Here is a tiny trained network, its code and every weight. The questions are about switching its units off for an input and a class, where a switched-off unit gives its printed mean instead of its output.

import numpy as np


def w(rows, s, z=0):
    codes = np.array(rows[::2]) - 128.0
    scale = np.full(codes.shape[1], s)
    scale[-1] = z or s
    return codes * scale


def norm(h):
    return h / np.sqrt((h * h).mean(-1, keepdims=True) + 1e-5)


def f(y):
    return np.maximum(y, 0)


def log_softmax(a):
    a = a - a.max(-1, keepdims=True)
    return a - np.log(np.exp(a).sum(-1, keepdims=True))


def net(x, mask):
    res = np.array(x, float).reshape(1, 5) / 4 @ E
    u = 0
    for l in range(2):
        y = f(norm(res) @ A[l][:, :-1].T + A[l][:, -1])
        res = res + np.where(mask[u : u + 3], y, B[l][:, -1]) @ B[l][:, :-1]
        u += 3
    return log_softmax(norm(res)[-1] @ U[:, :-1].T + U[:, -1])


A, B = {}, {}
E = w([
[131,119,161,178,63,121,157,103,44,172],'x0',
[65,100,110,80,133,88,128,96,154,97],'x1',
[144,72,51,130,143,187,73,164,133,148],'x2',
[60,89,113,253,72,60,221,116,54,214],'x3',
[28,236,196,60,90,119,31,137,130,16],'x4',
],0.0021)
A[0] = w([
[211,8,53,129,242,84,250,82,182,255,89],'0.n0',
[214,147,233,137,147,148,164,59,63,178,77],'0.n1',
[188,76,120,114,199,102,213,97,164,179,1],'0.n2',
],0.0031,0.0016)
B[0] = w([
[149,3,69,133,25,199,98,27,36,198,253],'0.n0',
[70,163,152,66,156,152,39,90,151,20,166],'0.n1',
[70,75,35,168,92,198,152,80,68,229,175],'0.n2',
],0.0034,0.0054)
A[1] = w([
[81,169,112,255,60,144,145,217,38,207,5],'1.n0',
[128,69,196,31,171,91,171,146,182,58,105],'1.n1',
[223,129,78,35,240,193,125,189,252,105,254],'1.n2',
],0.0032,0.00044)
B[1] = w([
[189,30,48,147,111,180,217,44,87,223,252],'1.n0',
[121,92,98,109,102,173,41,137,54,185,185],'1.n1',
[212,21,1,91,201,235,75,189,223,75,228],'1.n2',
],0.0038,0.0032)
U = w([
[19,232,219,207,27,11,236,47,34,138,22],'0',
[127,245,225,240,253,11,233,226,249,108,3],'1',
[223,227,229,243,223,23,245,233,234,117,3],'2',
[228,10,12,240,27,233,225,26,18,248,253],'3',
[8,239,239,28,15,119,24,42,47,10,221],'4',
[221,246,232,234,231,7,238,223,246,198,3],'5',
[241,110,12,36,230,249,10,220,237,7,252],'6',
],0.0035,0.0031)

Each question gives the input, the list of numbers given to net, and the class t.
The units are the neurons (one row each of A and B). Each row of codes is followed by its name. A weight is (code - 128) times the scale printed after its matrix; where a second scale follows, it is the last column's (A, B and U).
mask holds one flag per neuron, layer by layer. A switched-off neuron (its flag False) gives its mean, the last column of its row in B, instead of its output. The means were averaged over made-up inputs and are rounded, as every weight is.
A unit's drop is (log p(t) with every unit on - log p(t) with that unit switched off) / (log p(t) with every unit on - log p(t) with every unit switched off).
The circuit of an input: a set's keep is (log p(t) with only the set's units on - log p(t) with every unit switched off) / (log p(t) with every unit on - log p(t) with every unit switched off). Starting from all 6 units, units are removed one at a time, each time the one whose removal leaves the highest keep (on an exact tie, the one counted first), for as long as the keep stays at least 0.8.
units of the circuit, in order: the units of the circuit, biggest drop first
top k neurons: the k neurons with the biggest drops, biggest first
drop of u: that unit's drop, to one decimal
input [-8,8,1,6,4], class 4: top neuron -> [1.n2]
input [-8,3,-1,5,1], class 4: units of the circuit, in order -> [1.n0; 1.n2; 0.n0]
input [7,-3,-8,-4,-5], class 4: units of the circuit, in order -> [0.n1; 1.n0]
input [-1,7,8,3,6], class 4: units of the circuit, in order -> [1.n2; 1.n0]
input [8,4,-1,2,5], class 0: units of the circuit, in order -> [0.n0; 1.n2]
input [0,7,3,-1,0], class 6: units of the circuit, in order -> [0.n0; 1.n0]
input [5,-3,0,-6,0], class 6: top 2 neurons -> [0.n0; 1.n2]
input [5,8,7,-4,-1], class 6: top 4 neurons -> [0.n0; 1.n0; 0.n2; 1.n2]
input [5,-3,-7,-6,-3], class 6: units of the circuit, in order -> [0.n0; 0.n1]
input [-5,-7,6,0,0], class 6: top 4 neurons -> [0.n0; 0.n2; 1.n2; 1.n0]
input [-7,-2,2,5,7], class 4: top 2 neurons -> [1.n2; 0.n0]
input [5,-5,-7,-7,1], class 6: top 3 neurons -> [0.n0; 1.n2; 0.n2]
input [1,-7,-5,-1,4], class 4: top 2 neurons -> [1.n2; 0.n1]
input [-1,-3,-6,-3,0], class 6: units of the circuit, in order -> [0.n0]
input [8,7,-8,5,-1], class 0: top 4 neurons -> [0.n0; 1.n2; 0.n2; 0.n1]
input [8,-1,-2,-8,0], class 6: drop of 1.n2 -> 0.2
input [5,2,-5,-3,0], class 4: drop of 1.n2 -> 0.1
input [-7,4,6,6,6], class 4: drop of 0.n0 -> 0.1
input [0,-3,-8,-1,1], class 4: drop of 1.n0 -> 0.0
input [6,-3,1,-6,-2], class 6: top neuron -> [0.n0]
